Below are the code and all the weights of a small trained network. Each question names an input and a target symbol and asks about switching units off, where a switched-off unit gives its printed mean instead of its output.

import numpy as np


def w(rows, s, z=0):
    codes = np.array(rows[::2]) - 128.0
    scale = np.full(codes.shape[1], s)
    scale[-1] = z or s
    return codes * scale


def norm(h):
    return h / np.sqrt((h * h).mean(-1, keepdims=True) + 1e-5)


def f(y):
    return np.maximum(y, 0)


def softmax(a):
    e = np.exp(a - a.max(-1, keepdims=True))
    return e / e.sum(-1, keepdims=True)


def log_softmax(a):
    a = a - a.max(-1, keepdims=True)
    return a - np.log(np.exp(a).sum(-1, keepdims=True))


def net(x, mask):
    ids = ['δεηλσψω'.index(c) for c in x.split()]
    T = len(ids)
    res = E[ids] + P[:T]
    u = 0
    for l in range(2):
        q, k, v = (norm(res) @ M[l].T for M in (Q, K, V))
        z = softmax(np.where(np.tri(T) > 0, q @ k.T / 2**0.5, -1e9)) @ v
        res = res + np.where(mask[u], z, O[l][:, -1]) @ O[l][:, :-1]
        u += 1
        y = f(norm(res) @ A[l][:, :-1].T + A[l][:, -1])
        res = res + np.where(mask[u : u + 8], y, B[l][:, -1]) @ B[l][:, :-1]
        u += 8
    return log_softmax(norm(res)[-1] @ U[:, :-1].T + U[:, -1])


Q, K, V, O, A, B = {}, {}, {}, {}, {}, {}
E = w([
[139,133,172,210,68],'δ',
[143,120,159,217,67],'ε',
[167,147,121,108,125],'η',
[9,128,113,230,123],'λ',
[156,156,165,187,88],'σ',
[58,169,73,109,186],'ψ',
[159,192,115,77,180],'ω',
],0.013)
P = w([
[194,84,106,85,168],'0',
[67,120,151,102,160],'1',
[115,231,91,46,16],'2',
[182,88,53,134,102],'3',
[54,101,183,99,107],'4',
[98,220,94,78,5],'5',
[167,166,69,158,231],'6',
[70,91,175,104,91],'7',
[100,220,107,91,13],'8',
[225,163,49,171,135],'9',
[85,86,174,103,93],'10',
[119,220,101,69,15],'11',
],0.014)
Q[0] = w([
[74,3,121,144,133],'0.h0',
[45,138,123,44,138],'0.h0',
],0.015)
K[0] = w([
[21,71,106,189,30],'0.h0',
[81,31,163,8,114],'0.h0',
],0.011)
V[0] = w([
[155,55,156,94,118],'0.h0',
[181,178,255,134,51],'0.h0',
],0.0056)
O[0] = w([
[220,159,253,65,198,78],'0.h0',
[152,187,114,46,177,251],'0.h0',
],0.006,0.0011)
A[0] = w([
[48,181,42,134,142,119],'0.n0',
[110,17,143,89,127,170],'0.n1',
[70,79,197,167,156,17],'0.n2',
[154,203,84,2,141,197],'0.n3',
[78,127,100,108,237,47],'0.n4',
[142,114,45,184,163,185],'0.n5',
[132,96,137,170,47,189],'0.n6',
[101,70,111,208,108,1],'0.n7',
],0.011,0.0056)
B[0] = w([
[182,126,153,141,69,206],'0.n0',
[77,112,172,72,129,157],'0.n1',
[121,59,88,255,132,162],'0.n2',
[58,122,129,205,90,241],'0.n3',
[122,153,34,70,173,145],'0.n4',
[173,117,183,53,156,202],'0.n5',
[47,150,99,137,138,254],'0.n6',
[184,205,145,120,147,153],'0.n7',
],0.0091,0.0077)
Q[1] = w([
[128,151,121,166,249],'1.h0',
[192,170,35,171,97],'1.h0',
],0.018)
K[1] = w([
[179,255,50,118,51],'1.h0',
[228,140,115,101,215],'1.h0',
],0.015)
V[1] = w([
[113,12,166,69,147],'1.h0',
[51,176,107,119,246],'1.h0',
],0.012)
O[1] = w([
[247,4,84,120,184,2],'1.h0',
[167,161,167,64,82,84],'1.h0',
],0.014,0.00082)
A[1] = w([
[76,80,193,44,145,105],'1.n0',
[158,76,94,98,130,85],'1.n1',
[168,73,89,171,190,91],'1.n2',
[88,73,111,129,220,2],'1.n3',
[86,88,73,81,162,110],'1.n4',
[110,111,62,168,163,173],'1.n5',
[182,160,254,91,122,45],'1.n6',
[118,111,164,213,150,75],'1.n7',
],0.021,0.008)
B[1] = w([
[140,150,78,122,78,193],'1.n0',
[98,128,147,153,167,173],'1.n1',
[78,147,123,86,96,199],'1.n2',
[125,111,125,224,82,153],'1.n3',
[121,120,123,82,142,153],'1.n4',
[173,164,167,124,162,255],'1.n5',
[191,158,252,134,156,191],'1.n6',
[148,135,99,105,109,241],'1.n7',
],0.024,0.0066)
U = w([
[192,130,135,80,74,103],'δ',
[29,179,126,165,119,61],'ε',
[110,126,226,108,141,103],'η',
[103,177,100,4,149,91],'λ',
[154,73,139,197,164,254],'σ',
[68,138,113,126,210,180],'ψ',
[187,183,54,168,199,165],'ω',
],0.013,0.005)

Each question gives the input, a string of symbols that net reads in full, and the target symbol t.
The units are the heads (2 rows each of Q, K, V and O) and the neurons (one row each of A and B). Each row of codes is followed by its name. A weight is (code - 128) times the scale printed after its matrix; where a second scale follows, it is the last column's (O, A, B and U).
mask holds one flag per unit, layer by layer, with each layer's heads first. A switched-off unit (its flag False) gives its mean, the last column of its rows in O or B, instead of its output. The means were averaged over made-up inputs and are rounded, as every weight is.
A unit's drop is (log p(t) with every unit on - log p(t) with that unit switched off) / (log p(t) with every unit on - log p(t) with every unit switched off).
The circuit of an input: a set's keep is (log p(t) with only the set's units on - log p(t) with every unit switched off) / (log p(t) with every unit on - log p(t) with every unit switched off). Starting from the 12 units with the biggest drops (on a tie, the unit counted first), units are removed one at a time, each time the one whose removal leaves the highest keep (on an exact tie, the one counted first), for as long as the keep stays at least 0.8.
circuit, biggest first: the units of the circuit, biggest drop first
k most important neurons: the k neurons with the biggest drops, biggest first
top k neurons in layer l: the k neurons of layer l with the biggest drops, biggest first
input δ σ ω δ λ λ σ σ σ σ σ, target ε: 3 most important neurons	0.n6, 0.n5, 0.n2
input σ σ σ σ, target ω: top neuron in layer 1	1.n6
input δ δ η λ δ δ ψ, target η: top 3 neurons in layer 0	0.n3, 0.n0, 0.n5
input δ σ λ ε σ δ, target ω: circuit, biggest first	1.h0, 0.n1, 1.n5
input σ λ σ λ σ δ λ, target η: 2 most important neurons	0.n0, 0.n5
input ω η σ η σ η, target η: circuit, biggest first	1.h0, 1.n6
input σ σ σ λ σ σ ω λ σ σ, target η: circuit, biggest first	1.h0, 1.n6
input ψ η σ σ σ δ, target σ: 3 most important neurons	0.n4, 0.n5, 0.n1
input ε ψ δ δ η η σ δ, target δ: circuit, biggest first	1.h0, 1.n7
input η σ ω ω σ, target δ: 3 most important neurons	0.n3, 1.n0, 0.n7
input λ σ ω, target δ: 2 most important neurons	0.n7, 0.n1
input η σ σ λ δ δ σ λ ψ, target ψ: top 4 neurons in layer 0	0.n0, 0.n1, 0.n6, 0.n3
input λ λ ω λ δ η σ, target η: circuit, biggest first	0.n5, 1.n6
input δ σ λ ψ σ λ η, target λ: circuit, biggest first	1.n2
input ω σ λ η σ λ λ λ η σ σ λ, target η: top 3 neurons in layer 0	0.n3, 0.n0, 0.n6
input ψ ψ δ η ω η σ η, target δ: circuit, biggest first	1.n0, 1.h0
input ω δ σ σ ψ σ σ η ω λ σ δ, target η: circuit, biggest first	1.h0, 1.n6
input λ ω δ ψ η ω, target δ: 4 most important neurons	0.n1, 0.n5, 0.n7, 0.n6
input ω ω ω σ δ ψ, target η: circuit, biggest first	1.h0, 1.n6, 0.n0
input δ σ σ ψ, target ε: top 2 neurons in layer 0	0.n6, 0.n0
input σ δ δ σ δ λ σ δ σ σ η ψ, target ε: circuit, biggest first	0.n3
input σ λ η, target ε: 3 most important neurons	0.n0, 0.n3, 0.n5
input ψ σ σ σ, target λ: top 3 neurons in layer 0	0.n6, 0.n0, 0.n5
input λ σ η δ δ ω σ δ, target δ: 3 most important neurons	0.n1, 0.n3, 1.n7
input δ ψ η σ ε, target δ: top 3 neurons in layer 0	0.n1, 0.n4, 0.n3
input λ ω λ λ σ ω δ ω, target ε: top 2 neurons in layer 1	1.n7, 1.n5
input ω σ η σ σ, target δ: top 3 neurons in layer 0	0.n3, 0.n0, 0.n7
input η η δ, target ψ: top neuron in layer 1	1.n1
